In the rows, zero is written as 128.
Here are made-up nodes, facts about them, and rows of numbers that follow some of those facts. Name the node behind each unnamed row.

How the nodes are related:
J121 gezam J805; J121 gezam J573; J121 gezam J13; J121 gezam J683; J121 gezam J114; J121 gezam J658
J151 gezam J232; J151 gezam J730; J151 gezam J938; J151 gezam J303; J178 gezam J13; J178 gezam J796
J24 gezam J152; J24 gezam J798; J24 gezam J745; J29 gezam J731; J29 gezam J237; J326 gezam J466
J326 gezam J13; J326 gezam J410; J370 gezam J207; J370 gezam J382; J370 gezam J931; J387 gezam J20
J387 gezam J608; J504 gezam J595; J504 gezam J751; J504 gezam J274; J508 gezam J288; J508 gezam J414
J508 gezam J365; J508 gezam J796; J540 gezam J213; J561 gezam J473; J561 gezam J886; J561 gezam J834
J561 gezam J509; J653 gezam J575; J653 gezam J620; J653 gezam J938; J695 gezam J294; J695 gezam J289
J696 gezam J497; J696 gezam J886; J696 gezam J168; J696 gezam J612; J696 gezam J509; J696 gezam J510
J696 gezam J410; J707 gezam J730; J707 gezam J515; J707 gezam J509; J747 gezam J829; J747 gezam J997
J747 gezam J515; J747 gezam J281; J795 gezam J692; J795 gezam J741; J795 gezam J589; J814 gezam J188
J814 gezam J61; J814 gezam J673; J866 gezam J702; J866 gezam J886; J866 gezam J55; J866 gezam J289
J877 gezam J850; J877 gezam J303; J879 gezam J152; J879 gezam J241; J879 gezam J414; J879 gezam J309
J896 gezam J466; J896 gezam J651; J896 gezam J434; J908 gezam J829; J908 gezam J702; J908 gezam J620
J908 gezam J410; J917 gezam J797; J917 gezam J932; J917 gezam J828; J933 gezam J95; J933 gezam J294
J933 gezam J829; J933 gezam J295; J933 gezam J359; J935 gezam J954; J935 gezam J232; J935 gezam J414
J935 gezam J20; J935 gezam J168; J935 gezam J249; J100 sadul 501; J107 sadul 25; J121 sadul 137
J13 sadul 25; J151 sadul 799; J152 sadul 25; J154 sadul 137; J160 sadul 25; J164 sadul 137
J167 sadul 25; J168 sadul 137; J172 sadul 501; J178 sadul 799; J190 sadul 25; J207 sadul 784
J210 sadul 501; J213 sadul 784; J232 sadul 501; J237 sadul 784; J24 sadul 501; J241 sadul 992
J246 sadul 25; J249 sadul 25; J272 sadul 137; J274 sadul 25; J281 sadul 25; J288 sadul 137
J289 sadul 25; J29 sadul 25; J294 sadul 501; J295 sadul 25; J303 sadul 25; J310 sadul 501
J318 sadul 992; J319 sadul 25; J359 sadul 799; J368 sadul 137; J370 sadul 25; J382 sadul 992
J387 sadul 992; J410 sadul 25; J414 sadul 992; J430 sadul 137; J432 sadul 25; J434 sadul 137
J460 sadul 992; J466 sadul 992; J473 sadul 799; J482 sadul 137; J493 sadul 25; J494 sadul 501
J496 sadul 992; J499 sadul 799; J501 sadul 799; J504 sadul 25; J508 sadul 137; J509 sadul 25
J51 sadul 25; J515 sadul 501; J522 sadul 992; J537 sadul 25; J540 sadul 501; J558 sadul 25
J561 sadul 799; J562 sadul 501; J564 sadul 501; J573 sadul 137; J575 sadul 784; J589 sadul 137
J595 sadul 501; J60 sadul 25; J608 sadul 992; J61 sadul 799; J612 sadul 799; J630 sadul 799
J651 sadul 137; J653 sadul 25; J661 sadul 25; J67 sadul 25; J683 sadul 799; J684 sadul 25
J692 sadul 25; J695 sadul 784; J696 sadul 137; J703 sadul 25; J707 sadul 799; J710 sadul 25
J722 sadul 501; J730 sadul 784; J731 sadul 25; J736 sadul 25; J737 sadul 992; J741 sadul 799
J745 sadul 799; J747 sadul 137; J75 sadul 25; J768 sadul 25; J777 sadul 25; J795 sadul 25
J796 sadul 25; J798 sadul 25; J814 sadul 25; J834 sadul 137; J866 sadul 25; J877 sadul 137
J879 sadul 25; J886 sadul 501; J896 sadul 784; J898 sadul 25; J904 sadul 784; J908 sadul 137
J910 sadul 25; J917 sadul 25; J931 sadul 25; J932 sadul 25; J933 sadul 137; J935 sadul 137
J938 sadul 784; J95 sadul 25; J976 sadul 25; J979 sadul 25; J984 sadul 137; J987 sadul 25
J997 sadul 25; J13 nagok J164; J154 nagok J81; J160 nagok J859; J164 nagok J684; J167 nagok J288
J168 nagok J828; J172 nagok J684; J178 nagok J683; J178 nagok J684; J178 nagok J164; J190 nagok J684
J190 nagok J55; J20 nagok J95; J20 nagok J987; J20 nagok J232; J20 nagok J540; J210 nagok J310
J210 nagok J984; J232 nagok J100; J237 nagok J241; J246 nagok J414; J272 nagok J879; J274 nagok J684
J288 nagok J684; J289 nagok J67; J29 nagok J558; J29 nagok J722; J29 nagok J114; J295 nagok J851
J303 nagok J684; J304 nagok J673; J318 nagok J522; J319 nagok J997; J326 nagok J932; J366 nagok J100
J368 nagok J537; J37 nagok J612; J387 nagok J100; J432 nagok J684; J434 nagok J537; J434 nagok J100
J434 nagok J684; J460 nagok J684; J460 nagok J274; J466 nagok J684; J482 nagok J75; J482 nagok J272
J493 nagok J976; J497 nagok J814; J499 nagok J537; J499 nagok J731; J501 nagok J683; J506 nagok J232
J51 nagok J898; J510 nagok J272; J510 nagok J931; J515 nagok J75; J515 nagok J684; J522 nagok J152
J522 nagok J359; J537 nagok J100; J537 nagok J684; J55 nagok J741; J55 nagok J684; J55 nagok J768
J558 nagok J100; J558 nagok J684; J562 nagok J684; J562 nagok J434; J564 nagok J839; J589 nagok J232
J589 nagok J684; J608 nagok J979; J612 nagok J935; J620 nagok J387; J653 nagok J684; J658 nagok J703
J661 nagok J741; J683 nagok J684; J692 nagok J684; J696 nagok J707; J70 nagok J696; J703 nagok J60
J710 nagok J768; J710 nagok J522; J730 nagok J152; J730 nagok J164; J731 nagok J537; J736 nagok J931
J737 nagok J684; J741 nagok J684; J745 nagok J537; J745 nagok J70; J751 nagok J558; J765 nagok J81
J777 nagok J768; J794 nagok J35; J795 nagok J741; J798 nagok J741; J798 nagok J828; J805 nagok J100
J81 nagok J879; J839 nagok J741; J839 nagok J100; J839 nagok J684; J850 nagok J178; J879 nagok J100
J896 nagok J696; J910 nagok J879; J910 nagok J172; J932 nagok J310; J946 nagok J684; J95 nagok J164
J954 nagok J684; J976 nagok J886; J979 nagok J828; J984 nagok J537; J984 nagok J232; J984 nagok J608
J997 nagok J537; J997 nagok J274

Some nodes and their rows:
J188: [133 140 103 143 145 101 113 142 154 146  97 142 135 119 177 129  92 122
 138 106 123 141 131  93 137 136 139]
J75: [105 118 134 132 142 129 114 104 168 105 129 138 127 134 172 130 165 111
 123 128 146 108 147 146 108 110 109]
J70: [144 118  97 143  99 132 137 140 138 151  93 108 136  97 107 125 114 133
 162  99 118 140 125 109 131 157 152]
J410: [109 142 151 105 169 142 121  96  62 114 149 131 128 129 191 152 142  98
 115 152 134 147 149 172 134 112 135]
J896: [167 110 132 132 109 172 160  67 129 134 151  80 166 133  72 154 119 125
 128 104 102 138 132 116 142 134 124]
J805: [149 150 159 187 147 133  74 106  86 143 110 152 165 129  69 128  87 110
 129 143 138 239  64  91 159 142 114]
J987: [104 115 134 129 139 127 113 100 158 108 121 133 130 133 173 136 164 106
 121 129 143 117 149 141 114 110 116]
J210: [114 131 129 151 110 135 139 139 135 144 121  95 140 113 112 121 137 139
 132 114 115 133 137 129 114 132 125]
J561: [154 132 146  78 171 139 137  78 151 141 113 117  82 163 114 156 139  98
 133 129 142  94 143 133 134 100 152]
J168: [151 152  98 110 110 108 152 120  66 145 152 101 103  98 127 142  81 141
 140 130 143 152 130 150 157 141 156]
J501: [119 101 125 139 105 126 140 143 136 135 114 131 125 116 109 123 139 128
 138 124 118 135 119 139 114 142 131]
J370: [117 104 129 128 143 136 112  85 192 105 116 132 121 146 143 133 179 115
 126 126 144  93 148 143 104 102 112]
J272: [134 127 129 142  92 118 152 130 155 145 117 116 138  81  80 137 100 119
 138 113 136 166 112 135 140 142 123]
J768: [102 113 131 129 142 127 118 107 162 111 121 139 129 125 166 138 166 116
 115 129 147 115 150 153 111 120 106]
J595: [104 154 125 152 143 108 123 134 155 146 120 114 133 127 174 131 121 116
 121 119 116 139 153 120 119 116 110]
J573: [144 134 109 141 159 133 126  84 110 138 136 125 169 167 170 147  93  99
 126 113 103 192 137 101 141 150 124]
J304: [152 123 107 144 113 118 130 141 148 148  96 127 135 109 112 128 103 132
 159 103 124 137 119 108 138 147 143]
J172: [122 119 145 126 116 132 144 201 119 133 191 168 137 164  86 104 129 158
 128 127  77  88 138  98 113 141 100]

Name these rows:
No name comes twice in this set of rows, the named rows included.
[105 147 169  75 140 139 128 136 111 119  77 125 132 144 186 132 117 100
 102 120 132 124 131 135 136 114 157]	J359
[150 131  98 148 165 127 109  89 109 151 114 139 169 176 164 147  92  99
 139 104 115 195 134  92 151 158 141]	J114
[167 133  92 104 132 117 131  57 154 130 131  89 111 201 107 128 115 130
 125 123 168 127 142  72 155 135 122]	J508
[111 133 117 145 146 104 119 130 159 131  99 138 124 132 179 129 132 107
 122 129 126 145 131 133 116 134 129]	J61
[168 155 101 113 162 100 142  97 162 153 134 105  78 140 121 150 109 119
 136 125 135  94 138 108 141 109 138]	J877
[ 98 116 128 141 136 120 118 115 151 110 122 146 134 114 188 127 157 112
 117 139 136 121 151 160 107 115 106]	J931
[127 173  82 122 113  73 125 105  90 123 139 112 119 167 184 124 109 162
 105 153 169 163 147 133 149 138 125]	J414
[139 156  77 132 132  97 119 100 103 132 122 120 121 170 162 123  88 135
 141 119 166 161 144  89 162 149 131]	J365
[134 155  75 113 108  80 108 115 121 119 105 119 116 165 169 106  93 156
 132 123 184 149 132  87 166 147 127]	J309
[131 135 126 113 124 132 141 126  63 146 131 120  99 109 113 141 116 119
 139 132 130 153 126 172 136 137 161]	J612
[149 135 141 126 138 143 134 173  52 130 202 191 166 190 105 115 112 147
 109 136  62 149 119 127 125 160 139]	J466
[138 149 169  70 141 156 147 100 157 113 114  76 148 140 135 152 110 108
  96 108 132  91 131  98 152 101 144]	J695
[107  95 133 136 116 164 133  92  42 118 166 144 168 130 136 136 149 114
 126 136 130 192 147 183 124 153 117]	J13
[ 81 104 120 119  51 117 137 124 108  89 140 126 135 113 129 105 153 155
 121 141 189 141 141 166 129 148 104]	J798
[120 111  80 147  71 138 111 137  80 114  82  78 119 124 141  77 148 172
 126 170 154 126 117 111 126 147 124]	J745

Now the same nodes, written a new way:
Named rows:
J589: [125 140 111 130 173 122 147 130 164 135 147 152  86 111 128  99 125  66
 130 134 148  58 153  85 104 147 124 116  91 130 127 155 120  48 143 133
 156  89 158]
J932: [130 164 147 176 154 114 148 117 166 124 147 151 113 108 153 111 127 101
 119 111 158  89 129  92 115 148 131 125  86 131 130 158 106  70 138 143
 138  67 159]
J318: [137 122 167 139 214 130 162 140 144 121 159 136  66 104 122  79  90 100
 119 145 132  75 112 106 118 132 104 150  94  87 118 160 108  43 135 165
 149  82 138]
J997: [135 140 106 134 188 112 138 119 164 130 144 157 121 119 132 108 104  75
 181 136 150  81 163  61 120 149 127 129  80 123 110 158 120  65 134 158
 149 124 156]
J683: [155 122 111 157 145 122 142 136 140 126 143 159 107 120 119  87  60  64
 169 150 182  84 110  67  95 158 126 140 101 125 137 138 115  75 164 140
 153  63 136]
J172: [142 117 128 149 163 123 148 129 169 135 150 148  90 123 123  86 118  79
 185 139 158  79 129  65 118 161 125 133  85 121 128 144 127  52 148 147
 148  91 147]
J736: [136 149 129 150 121 110 143 129 174 127 145 141  83 110 135 109 115 129
 103 139 126  82 169 101 127 141 121 138  87 119 128 148 119  67 129 157
 151  74 159]
J493: [134 158 152 152 151 112 148 121 164 118 148 140  97 109 146 104  91 140
 120 129 129  88 131 110 132 140 117 138  88 121 125 152 106  67 134 163
 142  62 152]
J410: [155 143 122 169 180 110 144 127 151 110 140 149 115 112 148 111  66 100
 125 144 152  98 159  86 117 136 119 129  94 106 122 162  90  84 131 185
 136  90 150]
J508: [146 132 178 136 156 113 158 148 148 132 142 121  92  97 155  78 117 129
  57 146 147 114  94  97 114 136 126 139  92 108 107 155 115  75 144 148
 151  75 155]
J797: [136 145 143 176 142 116 154 130 153 115 147 141  81 103 141  99  96 112
 109 122 146  87 125 105 114 140 121 125  93 121 129 152 104  62 132 158
 138  79 146]
J249: [152 137 144 164 161 106 160 124 152 120 147 138 129 108 151 104 110 136
 112 146 137 102 130  89 125 145 120 110  96 120 131 169  99  82 135 164
 144 118 153]
J61: [136 142 119 183 124 112 148 127 159 120 150 138  74 107 144  98  79 116
 123 123 141  87 124 112 111 149 115 125  91 131 135 149 107  67 137 161
 136  65 140]
J938: [148 126 117 173 159 106 160 130 162 111 138 135  91 107 153 100  91 107
 144 134 128  82 143  82 122 148 117  99  96 131 122 164  92  73 129 177
 130 111 149]
J695: [141 134 131 143 151 106 139 138 155 119 135 124  68 103 158  88  67 119
 150 123 132 104 137  79 122 149 127 146  78 114  80 148 116  66 126 177
 133  75 144]
J573: [151 141 143 168 167 121 150 146 140 111 141 147  83  99 147  93  73  92
  70 143 167  92 121 101  92 130 120 135 104  98 127 148  90  73 146 159
 142  44 148]
J768: [151 128 187 191 159 114 152 122 132 120 155 151  98 127 117  89  88 105
 185 129 156  96  88  65 131 150 135 141  94 113 120 142 128  68 133 154
 149 112 124]
J188: [134 143 145 177 147 115 155 132 153 117 149 141  71 105 142 100  93 116
 109 119 143  85 124 106 114 138 121 120  91 119 128 151 102  61 134 161
 136  78 143]

Which node is each row?
No name comes twice in this set of rows, the named rows included.
[150 139 121 143 171 111 150 135 161 116 140 137 105 106 156 104  82  98
 104 147 139  84 141 103 123 138 112 112  95 114 121 177  90  73 130 179
 135  91 150]	J497
[139 141 114 165 185 110 142 128 145 113 143 141  97  98 144 102  43  86
 144 128 145  96 172  86 102 137 119 121  84 105 103 165  99  66 124 191
 130 115 148]	J829
[142 135 162 157 230 130 168 130 154 136 151 142 127  95 166  88 173  54
  89 121 165  95 103  93  98 145 126 113  85 119 125 184 100  61 146 132
 128 102 166]	J608
[142 120 121 122 186 117 162 129 158 130 147 146 136 114 132  90 126  79
 162 158 151  75 117  62 111 151 119 103  95 133 132 175 111  66 148 142
 157 142 153]	J954
[155 139 126 174 180 106 149 125 160 108 143 148 119 115 149 115  88 102
 135 142 138  87 156  89 129 139 116 113  94 118 123 175  89  80 124 182
 131 114 151]	J509
[144 133 139 176 133 115 143 125 162 138 148 156  97 125 125 105 147  71
 149 132 161  89 134  65 120 157 146 131  86 129 119 138 140  67 136 134
 152 112 152]	J537
[160 108 134 220  93 114 145 138 169 139 152 150  68 125 120  93 158  56
 130 130 176 100 141  55 112 164 156 120  84 114 114 122 150  63 132 140
 140 118 154]	J100
[137 149 167 198 178 121 154 122 136 119 147 152 109 113 153  93 128  58
 146  93 187 101  63  75 101 151 142 114  86 137 121 159 110  64 139 131
 126  83 145]	J828
[149 118 144 173 121 118 148 136 171 133 149 139  69 119 133  89 132  92
 131 127 155  96 118  79 126 157 135 135  86 115 119 135 130  59 137 150
 140  78 150]	J540
[130 167 172 160 187 119 146 115 156 126 145 150 138 113 163 105 134  95
 141 102 165  98  81  80 121 152 133 136  82 135 126 162 105  71 141 131
 134  62 152]	J979
[134 129  91 116 171 115 158 130 176 128 145 142 117 101 140 101 128  95
 123 157 133  68 170  84 108 148 113  93  95 133 137 174 102  68 148 148
 155 112 167]	J20
[152 120 127 102 152 121 139 138 154 136 140 142 113 118 132  78  78  89
 164 158 165  90  85  72 108 158 117 148  95 131 124 146 121  75 165 139
 162  49 141]	J178
[163 128 146 158 116 102 142 137 161 129 141 124  90 120 156  90 104  96
 118 130 131 108 100 102 147 153 118 123  87 137 103 162 122  79 118 170
 130  87 138]	J707

Now the same nodes, written a new way:
Some nodes and their rows:
J387: [146 131 128 150 141 105 125 120 136 130 115 127 140]
J20: [124 123 124 129 133 137 126 130 106 103 115 139 126]
J987: [139 128 118 136 131 115 131 119 152 141 130 125 129]
J695: [135 132 139 137 117 123 138 137 108 135 130 115 133]
J730: [122 133 129 128 120 161 148 113 127 112 119 136 117]
J703: [130 124 134 116 121 119 138 135 110 130 133 116 129]
J37: [125 127 141 119 122 133 131 142  88 122 129 119 128]
J653: [123 125 145 152 124 120 131  97 151 124 116 140 125]
J504: [124 110 155 122 124 165 124 149 149 151 125 112 139]
J886: [127 138 122 110 129 122 137 155 132 140 135 121 126]
J561: [128 139 141 134 122 126 129 130 104 128 135 111 134]
J410: [131 128 118 115 127 122 132 143 117 127 135 124 126]
J35: [132 133 123 127 121 130 130 134 127 141 139 113 132]
J603: [129 126 135 122 123 123 129 137 111 131 135 119 130]
J745: [123 132 125 136 139 133 113 138 107 105 123 138 127]
J829: [130 130 119 116 128 128 130 144 117 127 139 121 125]
J933: [123 121 139 121 122 117 124 110  95 134 136 119 134]
J979: [125 123 142 142 121 105 108 155 135 133 135 140 125]

Rows to name:
No name comes twice in this set of rows, the named rows included.
[129 123 107 116 141 138 133 131  92 107 118 120 133]	J510
[137 122 126 121 132 125 136 128 103 120 123 114 134]	J736
[118 119 141 105 134 173 125 176 157 147 124 122 132]	J595
[124 127 116 128 132 138 134 113 159 124 128 141 121]	J95
[129 135 125 135 120 135 141 105 181 148 139 127 121]	J768
[131 120 123 136 135 130 132 112 125 113 111 132 133]	J910
[118 137 142 145 127 147 123 109 138 116 122 138 126]	J501
[133 139 126 135 132 101 114 156 156 148 136 127 129]	J310
[143 142 100 158 134 120 128  88 244 167 144 137 124]	J684
[141 119 100 125 144 123 123 100 119 136 126 122 139]	J272
[125 126 147 145 116 123 118 107 146 122 118 143 126]	J795
[123 139 127 118 128 124 133 150 121 129 130 124 124]	J294

